Each row has two labels, one from each of two sets.
[-17  22  -3  15   2 -18 -17  14  -1  25  -6  11   4  -1 -35   5  -2   6
   0   0   2 -16 -12  -6  -5   8   0   8  -3  -4  14  12  -4  22  -7  13
   2 -25  20  -9  -4  -5 -15 -15   4  -1  -6   2   8   0   2 -18   4 -14
 -26  -3 -12  10   4  22  -4  -1  11  -8   1]
z449, z269
[  5 -13   6  -9  20   8  -2  12   4  -9  -4  18  -7  -1   4  -5   7   9
   0  -2  -3   0 -12  12 -11   0  -4   7   3  -9  -5  -9   6 -23 -11   0
   8   8 -13  -3  -5   5   3  10   0  -8   8 -17   3  14   2   5 -13  20
  18  -8   1   9   9  -5  -2   2  -8  16  -1]
Z896, Z792
[-10  21   9   8  18 -25  -7  18   5   8 -10   7   4   1 -27   1  17  17
 -10  -8   0  -6 -13   7  -3   5   1   9   4   0  -2  -3   3  -5 -40   8
   1  -6  -4  -3 -10   5 -15  -6  10  -3  -6  -6   4  -1   1 -12   2 -14
 -29 -11   3  -1   9  31  11  -8   3  -5   7]
Z896, Z792
[ 12   7   4   1  14 -12 -12   9   0  16   2  10   7  -7  -9   0  17  16
  -5   3  -1  -1  -7  21 -18  -1  -3  10   2 -13   0  -7  -5 -22 -12  14
   2 -10   5 -16  -5  -7  -4   0   5   2   7 -18  -9  11   2  -4 -11   2
 -28  -9  -1   9  16   4   1  -2 -15   3   8]
z449, Z792
[ 15  19   4  -7  16 -19 -20  52   8   7   0  19   3  -5 -23  -2   7  63
  -8  -6   2  -7 -17  23 -28   2  -7  13   5  -4  -1 -11  -4 -27 -42  13
  -2 -14  -1 -21 -12  -3  -8 -23  26 -13   1 -12   6   9   6 -17  -9  -2
 -40  -8  -2   4  18   8  -3  -9 -25   3  22]
z449, Z792
[-25  30  -3   7 -12   2  -1   9   0  16  -2   3  -6   3 -22   7 -15 -16
   3   4   4 -11   6 -24   2  11  -4  -3  -3  -2   3  15   3  47 -12  -5
  -9   9  -3  -5  -7   1  -7 -24  -9 -10 -12  13  15 -15   3 -24  13  -9
  40   1  -9 -12 -13  25  -1   0  16 -12  -5]
z449, z520
[  8  13   7 -12  20 -24 -22  14  -4  15  -1  20   1 -12 -31  -1  -1  24
  -8   3  -3  -1 -13  25 -23  -7  -6  18   0  -1  -3  -6   7 -37 -40  19
 -15 -23   0 -15 -15  -1 -15   2  10   3 -20 -14  -3  19   7 -18  -1   7
 -26  -3   1   7  26  21   3   1  -9   9  12]
z449, Z792
[  7   6   6  21  20 -19 -12  11   0  15   2   6   2  -1 -21  -2   5  19
  -9  -4   1   5  -3  23 -10   2  -5   9   1  -4   3  -6   0 -20 -19   9
  -5 -14   1  17  -5  -5  -7   3   8   2  -3  -8   1  17   7  -9  -3   0
 -26  -1  -4   1  21  11  -1   5 -13   2  15]
z449, Z792
[-28  24   2  10  18 -25  -8  20   6 -14 -12  14  28  -4 -21   2  15  14
  -1   1   4  -8 -22  10  -7  -6   3  14  -2   0   0   1  -1  -6 -32  -2
  19  -3  29   1   2  -5 -19 -12   3   1 -10 -13   4  -6  -1 -26   7 -14
 -28 -13   1  -4  16  27   6 -14  21  -6   2]
Z896, z269
[-17  20  10  14  19 -31 -22   9   1  35   2   9   8  -1 -36   1  15   8
   2   2   5 -11 -12   4 -12  -3   2  23  -1  -3  -2  -4   3 -13 -23  18
  -5 -16   6   7  -5  -2 -24   8   0   5 -26 -11   5  19   6  -9   7  -7
 -23  -2  -8   3  23  33  14   9  10  -2   4]
Z896, z269
[  2  -6   9  -9  19 -11 -10  11   6 -18 -10  20  -4   1 -25  -1  -5  34
   9  -6  -2   1 -14  28 -16  -3   4  12  -1  -2   2  -9   5 -22 -47  13
  -5 -11 -10 -10  -4  -2 -14  -4  11   0   5  -4  11   5   6 -10  -4  -1
 -26 -12  -1   6  19   7  -3  -9 -12   4  16]
Z896, Z792
[-12  -2  10  13  23 -20 -28   5  -3  58   7  12  -1  -3 -52   3   6   0
  -8   8   1  -8 -13   0   3   4   2  25   0  -4   0   6   4 -14 -23  23
 -21 -16 -13  -3 -13   4 -28  23  -2   8 -19  -8  -5  23   9 -14  -4  12
  14   1 -14   6  31  33  14  18   6  14  -7]
Z896, z269
